Below is a small trained network, with its code and all its weights. Each question gives an input and a target symbol and asks what happens when units are switched off, that is, made to give their printed mean instead of their output.

import numpy as np


def w(rows, s, z=0):
    codes = np.array(rows[::2]) - 128.0
    scale = np.full(codes.shape[1], s)
    scale[-1] = z or s
    return codes * scale


def norm(h):
    return h / np.sqrt((h * h).mean(-1, keepdims=True) + 1e-5)


def f(y):
    return y / 2 * (1 + np.tanh(0.7978845608 * (y + 0.044715 * y**3)))


def softmax(a):
    e = np.exp(a - a.max(-1, keepdims=True))
    return e / e.sum(-1, keepdims=True)


def log_softmax(a):
    a = a - a.max(-1, keepdims=True)
    return a - np.log(np.exp(a).sum(-1, keepdims=True))


def net(x, mask):
    ids = ['αβγδεζηλμξπστφψω'.index(c) for c in x.split()]
    T = len(ids)
    res = E[ids] + P[:T]
    r = norm(res)
    for j in range(3):
        rows = slice(4 * j, 4 * j + 4)
        q, k, v = (r @ M[0][rows].T for M in (Q, K, V))
        z = softmax(np.where(np.tri(T) > 0, q @ k.T / 4**0.5, -1e9)) @ v
        o = O[0][rows]
        res = res + np.where(mask[j], z, o[:, -1]) @ o[:, :-1]
    y = f(norm(res) @ A[0][:, :-1].T + A[0][:, -1])
    res = res + np.where(mask[3:19], y, B[0][:, -1]) @ B[0][:, :-1]
    return log_softmax(norm(res)[-1] @ U[:, :-1].T + U[:, -1])


Q, K, V, O, A, B = {}, {}, {}, {}, {}, {}
E = w([
[111,157,146,142],'α',
[156,175,102,57],'β',
[238,87,87,154],'γ',
[113,143,124,82],'δ',
[172,251,69,183],'ε',
[139,125,113,123],'ζ',
[130,97,141,93],'η',
[166,88,149,155],'λ',
[27,77,137,135],'μ',
[116,89,167,118],'ξ',
[130,98,143,89],'π',
[131,100,144,86],'σ',
[143,77,115,149],'τ',
[116,158,102,166],'φ',
[162,176,181,131],'ψ',
[63,118,166,101],'ω',
],0.027)
P = w([
[110,163,93,2],'0',
[88,144,99,44],'1',
[75,136,101,82],'2',
[65,127,104,115],'3',
[59,122,106,127],'4',
[53,119,108,134],'5',
[53,123,106,136],'6',
],0.0058)
Q[0] = w([
[233,110,112,97],'head 0',
[8,144,144,101],'head 0',
[108,145,105,54],'head 0',
[91,56,108,106],'head 0',
[44,87,124,130],'head 1',
[154,132,72,187],'head 1',
[237,173,157,92],'head 1',
[94,196,122,77],'head 1',
[59,181,111,150],'head 2',
[179,149,200,167],'head 2',
[127,164,84,187],'head 2',
[119,100,201,76],'head 2',
],0.015)
K[0] = w([
[175,158,106,110],'head 0',
[45,141,115,123],'head 0',
[108,155,80,69],'head 0',
[100,23,60,129],'head 0',
[122,95,249,158],'head 1',
[180,143,150,205],'head 1',
[189,148,56,42],'head 1',
[111,195,149,54],'head 1',
[41,130,70,102],'head 2',
[193,125,183,58],'head 2',
[162,127,30,117],'head 2',
[90,101,244,170],'head 2',
],0.016)
V[0] = w([
[171,133,87,119],'head 0',
[165,88,213,170],'head 0',
[202,205,200,150],'head 0',
[2,103,217,192],'head 0',
[109,42,134,171],'head 1',
[133,78,35,147],'head 1',
[65,173,137,140],'head 1',
[142,130,148,166],'head 1',
[121,78,72,113],'head 2',
[20,155,108,88],'head 2',
[70,217,135,185],'head 2',
[190,183,80,246],'head 2',
],0.0075)
O[0] = w([
[116,87,163,174,149],'head 0',
[101,157,150,49,5],'head 0',
[126,187,160,47,35],'head 0',
[104,75,127,29,33],'head 0',
[214,186,158,71,75],'head 1',
[130,155,2,95,127],'head 1',
[71,150,148,144,131],'head 1',
[140,238,161,123,62],'head 1',
[161,38,141,175,174],'head 2',
[70,104,72,167,233],'head 2',
[112,156,170,126,98],'head 2',
[168,131,96,137,3],'head 2',
],0.0052,0.0041)
A[0] = w([
[130,179,72,193,113],'neuron 0',
[182,114,84,173,97],'neuron 1',
[79,151,164,77,105],'neuron 2',
[142,76,116,166,119],'neuron 3',
[185,116,117,99,84],'neuron 4',
[156,117,132,214,152],'neuron 5',
[221,136,147,217,3],'neuron 6',
[144,83,195,214,90],'neuron 7',
[207,72,195,109,62],'neuron 8',
[136,92,221,64,118],'neuron 9',
[134,70,91,55,143],'neuron 10',
[186,140,54,54,91],'neuron 11',
[116,156,109,39,146],'neuron 12',
[138,163,97,62,118],'neuron 13',
[193,226,116,203,83],'neuron 14',
[10,124,158,129,109],'neuron 15',
],0.013,0.0054)
B[0] = w([
[112,105,196,86,254],'neuron 0',
[61,115,120,147,195],'neuron 1',
[139,159,88,186,169],'neuron 2',
[116,135,205,153,189],'neuron 3',
[145,102,111,114,139],'neuron 4',
[120,142,183,137,188],'neuron 5',
[92,164,92,70,150],'neuron 6',
[1,183,127,154,156],'neuron 7',
[248,60,103,100,171],'neuron 8',
[88,159,237,108,216],'neuron 9',
[126,180,71,173,247],'neuron 10',
[83,158,129,186,235],'neuron 11',
[91,126,119,179,217],'neuron 12',
[101,112,197,139,188],'neuron 13',
[227,102,107,120,200],'neuron 14',
[207,158,94,77,247],'neuron 15',
],0.0088,0.005)
U = w([
[145,230,110,69,169],'α',
[103,182,73,185,164],'β',
[210,105,77,173,167],'γ',
[140,134,4,109,116],'δ',
[216,217,119,184,75],'ε',
[92,42,189,181,124],'ζ',
[118,22,106,118,157],'η',
[206,98,183,126,254],'λ',
[69,62,49,69,99],'μ',
[122,136,227,55,100],'ξ',
[114,53,129,90,133],'π',
[108,76,196,73,115],'σ',
[147,43,32,218,24],'τ',
[198,152,208,238,50],'φ',
[147,236,237,119,52],'ψ',
[58,149,134,16,129],'ω',
],0.02,0.0077)

Each question gives the input, a string of symbols that net reads in full, and the target symbol t.
The units are the heads (4 rows each of Q, K, V and O) and the neurons (one row each of A and B). Each row of codes is followed by its name. A weight is (code - 128) times the scale printed after its matrix; where a second scale follows, it is the last column's (O, A, B and U).
mask holds one flag per unit, heads first, then neurons. A switched-off unit (its flag False) gives its mean, the last column of its rows in O or B, instead of its output. The means were averaged over made-up inputs and are rounded, as every weight is.
A unit's drop is (log p(t) with every unit on - log p(t) with that unit switched off) / (log p(t) with every unit on - log p(t) with every unit switched off).
The circuit of an input: a set's keep is (log p(t) with only the set's units on - log p(t) with every unit switched off) / (log p(t) with every unit on - log p(t) with every unit switched off). Starting from the 12 units with the biggest drops (on a tie, the unit counted first), units are removed one at a time, each time the one whose removal leaves the highest keep (on an exact tie, the one counted first), for as long as the keep stays at least 0.8.
circuit, biggest first: the units of the circuit, biggest drop first
unit that matters most: the unit with the biggest drop
k most important neurons: the k neurons with the biggest drops, biggest first
which heads matter: for each layer, one digit per head in row order, 1 if its drop is at least 0.15 and else 0, layers parted by /
input η η η, target η: 3 most important neurons : [neuron 10; neuron 0; neuron 9]
input ψ β φ β σ, target ψ: which heads matter : 001
input ω φ σ, target ω: unit that matters most : neuron 9
input φ ω ζ α, target α: which heads matter : 110
input ω ω η ξ η, target ξ: circuit, biggest first : [neuron 9; head 1]
input β ζ α φ, target α: 4 most important neurons : [neuron 15; neuron 13; neuron 1; neuron 9]
input ω π β μ μ ε π, target μ: circuit, biggest first : [head 0; neuron 10]
input η τ λ δ β η σ, target λ: circuit, biggest first : [neuron 8; head 2]
input ω φ δ τ γ ζ, target ζ: which heads matter : 000
input τ ε φ μ η, target μ: 3 most important neurons : [neuron 10; neuron 9; neuron 14]
input γ β ζ φ δ, target δ: circuit, biggest first : [neuron 15; neuron 9]
input β ψ α λ, target λ: which heads matter : 010
input ψ φ ω τ ω ξ, target ξ: circuit, biggest first : [neuron 9; head 1; head 0]
input ω β σ β σ ω, target ω: circuit, biggest first : [neuron 15]
input β η μ, target μ: which heads matter : 000
input α δ φ ω φ φ, target ω: which heads matter : 100
input ω β σ, target ω: 2 most important neurons : [neuron 9; neuron 14]
input η β μ φ, target μ: which heads matter : 100
input ζ μ η, target μ: 2 most important neurons : [neuron 10; neuron 14]
input ω π γ π, target ω: 3 most important neurons : [neuron 9; neuron 15; neuron 10]
input β φ β ω ζ ζ φ, target ζ: unit that matters most : head 2
input β ξ φ σ, target ξ: which heads matter : 011
input φ ω β δ σ φ, target ω: which heads matter : 110
